[[124 125 134 127 124 127 131 125 134 126 124 130 134]
 [141 151 149 144 115 114 132 141 114 103 122 131 151]
 [118 132 126 119 121 127 140 130 142 126 127 122 113]
 [130 133 137 125 138 114 136 136 129 129 119 123 125]
 [144 130 122 128 143 133 126 134 124 129 138 134 140]
 [125 120 132 125 122 124 128 125 130 125 130 125 136]
 [130 119 123 123 129 119 134 121 124 134 128 134 126]]
:
[[130 125 144 130 118 141 124]
 [119 120 130 133 132 151 125]
 [123 132 122 137 126 149 134]
 [123 125 128 125 119 144 127]
 [129 122 143 138 121 115 124]
 [119 124 133 114 127 114 127]
 [134 128 126 136 140 132 131]
 [121 125 134 136 130 141 125]
 [124 130 124 129 142 114 134]
 [134 125 129 129 126 103 126]
 [128 130 138 119 127 122 124]
 [134 125 134 123 122 131 130]
 [126 136 140 125 113 151 134]]

[[137 129 139 131 130 142 126 135 142 127 115]
 [157 113 122 148 122 126 128 139 117 143 143]
 [123 124 124 154 121 112 115 123 132 136 134]]
:
[[123 157 137]
 [124 113 129]
 [124 122 139]
 [154 148 131]
 [121 122 130]
 [112 126 142]
 [115 128 126]
 [123 139 135]
 [132 117 142]
 [136 143 127]
 [134 143 115]]

[[127 127 123 116 135]
 [126 129 125 119 128]
 [125 132 131 127 119]
 [127 128 126 127 125]
 [132 126 128 145 132]
 [137 131 127 147 126]
 [124 128 123 136 126]
 [124 122 126 131 129]
 [129 130 129  99 120]
 [127 135 126 132 129]]
:
[[127 129 124 124 137 132 127 125 126 127]
 [135 130 122 128 131 126 128 132 129 127]
 [126 129 126 123 127 128 126 131 125 123]
 [132  99 131 136 147 145 127 127 119 116]
 [129 120 129 126 126 132 125 119 128 135]]

[[146 150 107 128 151]
 [128 127 131 129 127]
 [128 128 129 129 128]
 [147 153 104 128 153]
 [125 123 141 132 123]
 [123 120 149 135 120]
 [128 128 128 128 128]
 [126 125 138 132 124]
 [128 128 128 128 128]
 [127 126 135 130 126]
 [121 116 157 137 115]
 [139 142 116 128 142]]
:
[[139 121 127 128 126 128 123 125 147 128 128 146]
 [142 116 126 128 125 128 120 123 153 128 127 150]
 [116 157 135 128 138 128 149 141 104 129 131 107]
 [128 137 130 128 132 128 135 132 128 129 129 128]
 [142 115 126 128 124 128 120 123 153 128 127 151]]

[[134 140 128 148 125 145 128 130 129]
 [125 141 129 145 130 137 126 137 135]
 [125 100 134 108 135 133 122 129 130]
 [122 124 137 131 136 131 122 134 132]]
:
[[122 125 125 134]
 [124 100 141 140]
 [137 134 129 128]
 [131 108 145 148]
 [136 135 130 125]
 [131 133 137 145]
 [122 122 126 128]
 [134 129 137 130]
 [132 130 135 129]]

[[143 111 157]
 [140 115 152]
 [138 118 146]]
:
[[138 140 143]
 [118 115 111]
 [146 152 157]]
---
[[129 128 129]
 [149 138 143]
 [123 146 143]
 [131 152 115]
 [125 117 143]]
:
[[128 129 129]
 [138 143 149]
 [146 143 123]
 [152 115 131]
 [117 143 125]]

[[145 123 157 116 129]
 [145 123 157 116 129]
 [134 127 127 122 113]]
:
[[123 157 116 129 145]
 [123 157 116 129 145]
 [127 127 122 113 134]]

[[126 126 133 129 127 126 129]
 [122 128 149 133 125 120 131]
 [120 124 147 132 124 125 132]
 [129 129 129 129 128 124 128]
 [122 134 155 133 125 118 130]]
:
[[126 133 129 127 126 129 126]
 [128 149 133 125 120 131 122]
 [124 147 132 124 125 132 120]
 [129 129 129 128 124 128 129]
 [134 155 133 125 118 130 122]]

[[133 127]
 [124 123]
 [135 126]
 [137 135]
 [135 141]
 [134 126]
 [134 139]
 [121 124]
 [137 123]
 [120 154]
 [135 127]
 [123 123]]
:
[[127 133]
 [123 124]
 [126 135]
 [135 137]
 [141 135]
 [126 134]
 [139 134]
 [124 121]
 [123 137]
 [154 120]
 [127 135]
 [123 123]]

[[126 148 123 136 136 138 132 106 136 131 120 123 125 143]
 [116 157 115 114 118 134 126 118 130 123 125 144 137 122]
 [154 125 109 115 120 132 137 140 117 127 115 131 124 149]]
:
[[148 123 136 136 138 132 106 136 131 120 123 125 143 126]
 [157 115 114 118 134 126 118 130 123 125 144 137 122 116]
 [125 109 115 120 132 137 140 117 127 115 131 124 149 154]]

[[132 154 130 120 132 120 132 138 115 126 114]
 [152 141 122 128 128 117 145 120 121 119 120]
 [127 138 115 127 114 135 155 130 121 132 118]
 [127 126 117 141 118 122 112 120 151 139 121]
 [143 148 124 124 131 115 138 130 115 125 113]]
:
[[154 130 120 132 120 132 138 115 126 114 132]
 [141 122 128 128 117 145 120 121 119 120 152]
 [138 115 127 114 135 155 130 121 132 118 127]
 [126 117 141 118 122 112 120 151 139 121 127]
 [148 124 124 131 115 138 130 115 125 113 143]]

[[131 155 120 124 122 139]
 [128 129 127 135 122 132]
 [129 129 123 123 125 133]
 [136 127 130 122 132 125]
 [128 109 127 125 127 120]
 [130 128 130 135 131 127]
 [123 123 130 138 124 125]
 [127 100 124 126 131 121]
 [130 130 127 127 133 134]
 [132 131 134 126 125 125]
 [126 127 129 133 132 129]]
:
[[155 120 124 122 139 131]
 [129 127 135 122 132 128]
 [129 123 123 125 133 129]
 [127 130 122 132 125 136]
 [109 127 125 127 120 128]
 [128 130 135 131 127 130]
 [123 130 138 124 125 123]
 [100 124 126 131 121 127]
 [130 127 127 133 134 130]
 [131 134 126 125 125 132]
 [127 129 133 132 129 126]]

[[124 128 124 135 115 123 111 134]
 [121 128 125 131 115 119 120 136]
 [116 136 126 128 120 134 123 125]
 [121 129 124 136 117 124 110 137]
 [114 130 121 125 105 118 122 142]
 [134 126 134 123 132 140 131 120]
 [127 129 127 126 125 123 127 131]
 [115 131 122 129 112 125 105 137]
 [124 127 125 134 125 127 122 130]
 [127 128 132 121 122 132 126 126]
 [128 140 145 141 112 128 118 114]
 [125 121 115 112 114 119 120 142]]
:
[[128 124 135 115 123 111 134 124]
 [128 125 131 115 119 120 136 121]
 [136 126 128 120 134 123 125 116]
 [129 124 136 117 124 110 137 121]
 [130 121 125 105 118 122 142 114]
 [126 134 123 132 140 131 120 134]
 [129 127 126 125 123 127 131 127]
 [131 122 129 112 125 105 137 115]
 [127 125 134 125 127 122 130 124]
 [128 132 121 122 132 126 126 127]
 [140 145 141 112 128 118 114 128]
 [121 115 112 114 119 120 142 125]]

[[133 128 129 114 129 103 126]
 [137 130 136 113 122 110 123]
 [134 129 129 112 127 103 126]
 [130 129 133 111 122 114 117]
 [136 130 138 113 123 112 120]
 [141 126 140 116 127 102 130]
 [132 130 135 111 123 113 118]
 [136 128 133 114 128 103 126]
 [137 130 137 113 123 111 122]
 [144 124 143 118 126 102 132]
 [134 130 137 112 123 113 119]
 [144 123 144 119 126 102 133]]
:
[[128 129 114 129 103 126 133]
 [130 136 113 122 110 123 137]
 [129 129 112 127 103 126 134]
 [129 133 111 122 114 117 130]
 [130 138 113 123 112 120 136]
 [126 140 116 127 102 130 141]
 [130 135 111 123 113 118 132]
 [128 133 114 128 103 126 136]
 [130 137 113 123 111 122 137]
 [124 143 118 126 102 132 144]
 [130 137 112 123 113 119 134]
 [123 144 119 126 102 133 144]]
